Below are the code and all the weights of a small trained network. Each question names an input and a class and asks about switching units off, where a switched-off unit gives its printed mean instead of its output.

import numpy as np


def w(rows, s, z=0):
    codes = np.array(rows[::2]) - 128.0
    scale = np.full(codes.shape[1], s)
    scale[-1] = z or s
    return codes * scale


def f(y):
    return y / 2 * (1 + np.tanh(0.7978845608 * (y + 0.044715 * y**3)))


def log_softmax(a):
    a = a - a.max(-1, keepdims=True)
    return a - np.log(np.exp(a).sum(-1, keepdims=True))


def net(x, mask):
    res = np.array(x, float).reshape(1, 3) / 4 @ E
    y = f(res @ A[0][:, :-1].T + A[0][:, -1])
    res = res + np.where(mask, y, B[0][:, -1]) @ B[0][:, :-1]
    return log_softmax(res[-1] @ U[:, :-1].T + U[:, -1])


A, B = {}, {}
E = w([
[149,62,68,25,45,212,162,143,76],'x0',
[169,244,60,130,72,54,121,133,93],'x1',
[190,135,116,87,85,130,150,5,39],'x2',
],0.013)
A[0] = w([
[161,168,117,112,90,119,147,95,113,197],'neuron 0',
[121,166,115,146,150,117,97,76,102,69],'neuron 1',
[114,153,154,196,169,95,119,149,172,156],'neuron 2',
[118,87,123,92,119,181,137,132,125,163],'neuron 3',
[137,163,129,114,128,115,114,91,150,131],'neuron 4',
[163,112,106,74,81,154,135,126,101,223],'neuron 5',
[93,71,165,175,174,144,130,176,183,213],'neuron 6',
[137,129,141,114,144,161,145,116,129,57],'neuron 7',
[113,132,124,115,129,118,127,119,126,97],'neuron 8',
[120,201,134,178,146,80,126,157,147,178],'neuron 9',
[136,152,131,127,149,124,121,106,135,204],'neuron 10',
[135,177,92,90,93,110,127,100,85,154],'neuron 11',
[124,167,135,128,124,115,152,147,128,81],'neuron 12',
[157,157,110,100,102,123,127,54,84,253],'neuron 13',
[94,89,115,123,116,164,122,162,131,247],'neuron 14',
[117,71,160,138,152,146,131,48,124,147],'neuron 15',
[139,195,144,179,132,71,136,8,115,128],'neuron 16',
[124,152,136,161,145,102,137,177,151,104],'neuron 17',
[142,109,99,70,91,168,133,101,86,145],'neuron 18',
[152,134,115,121,124,127,138,107,143,126],'neuron 19',
],0.017,0.0029)
B[0] = w([
[178,172,133,145,135,115,88,81,68,212],'neuron 0',
[156,160,140,151,140,125,128,192,77,176],'neuron 1',
[71,189,125,96,185,148,131,218,176,222],'neuron 2',
[187,99,105,126,64,122,94,104,108,213],'neuron 3',
[161,139,128,170,149,119,111,162,106,159],'neuron 4',
[139,123,149,36,174,167,184,126,163,242],'neuron 5',
[120,200,123,6,195,110,19,67,70,252],'neuron 6',
[116,108,114,125,113,159,110,171,105,147],'neuron 7',
[139,140,138,136,104,122,125,133,131,128],'neuron 8',
[81,99,109,158,89,150,61,50,205,217],'neuron 9',
[144,116,115,119,134,95,141,117,110,152],'neuron 10',
[241,158,138,84,149,144,88,62,117,229],'neuron 11',
[134,97,135,146,125,145,109,114,136,148],'neuron 12',
[89,49,91,133,65,103,108,61,58,250],'neuron 13',
[128,174,149,108,166,121,207,115,113,201],'neuron 14',
[223,68,115,88,60,174,134,103,181,200],'neuron 15',
[184,199,155,132,202,97,233,161,61,250],'neuron 16',
[77,133,140,180,158,147,110,158,190,183],'neuron 17',
[128,142,138,78,153,152,89,209,208,248],'neuron 18',
[140,140,133,140,101,124,99,151,105,147],'neuron 19',
],0.019,0.022)
U = w([
[115,98,120,129,109,84,146,162,145,67],'0',
[106,138,109,167,115,114,84,81,151,51],'1',
[137,98,101,104,87,133,108,65,110,99],'2',
[141,123,138,156,102,129,121,175,135,43],'3',
[8,145,126,149,145,116,99,137,184,132],'4',
[116,57,104,137,55,156,163,132,200,76],'5',
[123,151,148,157,141,68,188,121,74,55],'6',
[157,152,147,81,157,134,153,131,138,252],'7',
],0.013,0.0032)

Each question gives the input, the list of numbers given to net, and the class t.
The units are the neurons (one row each of A and B). Each row of codes is followed by its name. A weight is (code - 128) times the scale printed after its matrix; where a second scale follows, it is the last column's (A, B and U).
mask holds one flag per neuron, in row order. A switched-off neuron (its flag False) gives its mean, the last column of its row in B, instead of its output. The means were averaged over made-up inputs and are rounded, as every weight is.
A unit's drop is (log p(t) with every unit on - log p(t) with that unit switched off) / (log p(t) with every unit on - log p(t) with every unit switched off).
The circuit of an input: a set's keep is (log p(t) with only the set's units on - log p(t) with every unit switched off) / (log p(t) with every unit on - log p(t) with every unit switched off). Starting from the 12 units with the biggest drops (on a tie, the unit counted first), units are removed one at a time, each time the one whose removal leaves the highest keep (on an exact tie, the one counted first), for as long as the keep stays at least 0.8.
units of the circuit, in order: the units of the circuit, biggest drop first
most important unit: the unit with the biggest drop
top k neurons: the k neurons with the biggest drops, biggest first
drop of u: that unit's drop, to one decimal
input [-2,-1,8], class 6: top 3 neurons	[neuron 16; neuron 13; neuron 6]
input [2,2,1], class 2: top 3 neurons	[neuron 16; neuron 2; neuron 14]
input [7,3,6], class 2: units of the circuit, in order	[neuron 13]
input [4,-4,4], class 5: units of the circuit, in order	[neuron 6; neuron 16]
input [-5,6,0], class 6: top 2 neurons	[neuron 16; neuron 18]
input [0,-6,8], class 2: top 2 neurons	[neuron 13; neuron 2]
input [6,-6,6], class 5: top 2 neurons	[neuron 6; neuron 18]
input [0,-8,-1], class 2: top 2 neurons	[neuron 16; neuron 18]
input [2,-6,7], class 5: units of the circuit, in order	[neuron 6; neuron 15]
input [-2,8,-3], class 1: top 4 neurons	[neuron 9; neuron 18; neuron 11; neuron 5]
input [8,-5,1], class 5: top 2 neurons	[neuron 6; neuron 16]
input [-1,-4,-4], class 4: top 3 neurons	[neuron 16; neuron 11; neuron 5]
input [-2,3,0], class 6: top 2 neurons	[neuron 18; neuron 5]
input [-6,4,8], class 6: units of the circuit, in order	[neuron 16]
input [6,7,5], class 2: top 2 neurons	[neuron 13; neuron 2]
input [6,-2,6], class 2: top 2 neurons	[neuron 13; neuron 16]
input [0,-5,3], class 2: top 2 neurons	[neuron 16; neuron 2]
input [-1,1,8], class 6: top 2 neurons	[neuron 16; neuron 13]
input [2,-8,0], class 2: drop of neuron 2	0.3
input [5,1,7], class 2: most important unit	neuron 13
input [0,-5,6], class 5: drop of neuron 11	0.1
input [6,-7,8], class 5: drop of neuron 18	0.4
input [-5,5,8], class 6: drop of neuron 16	0.9
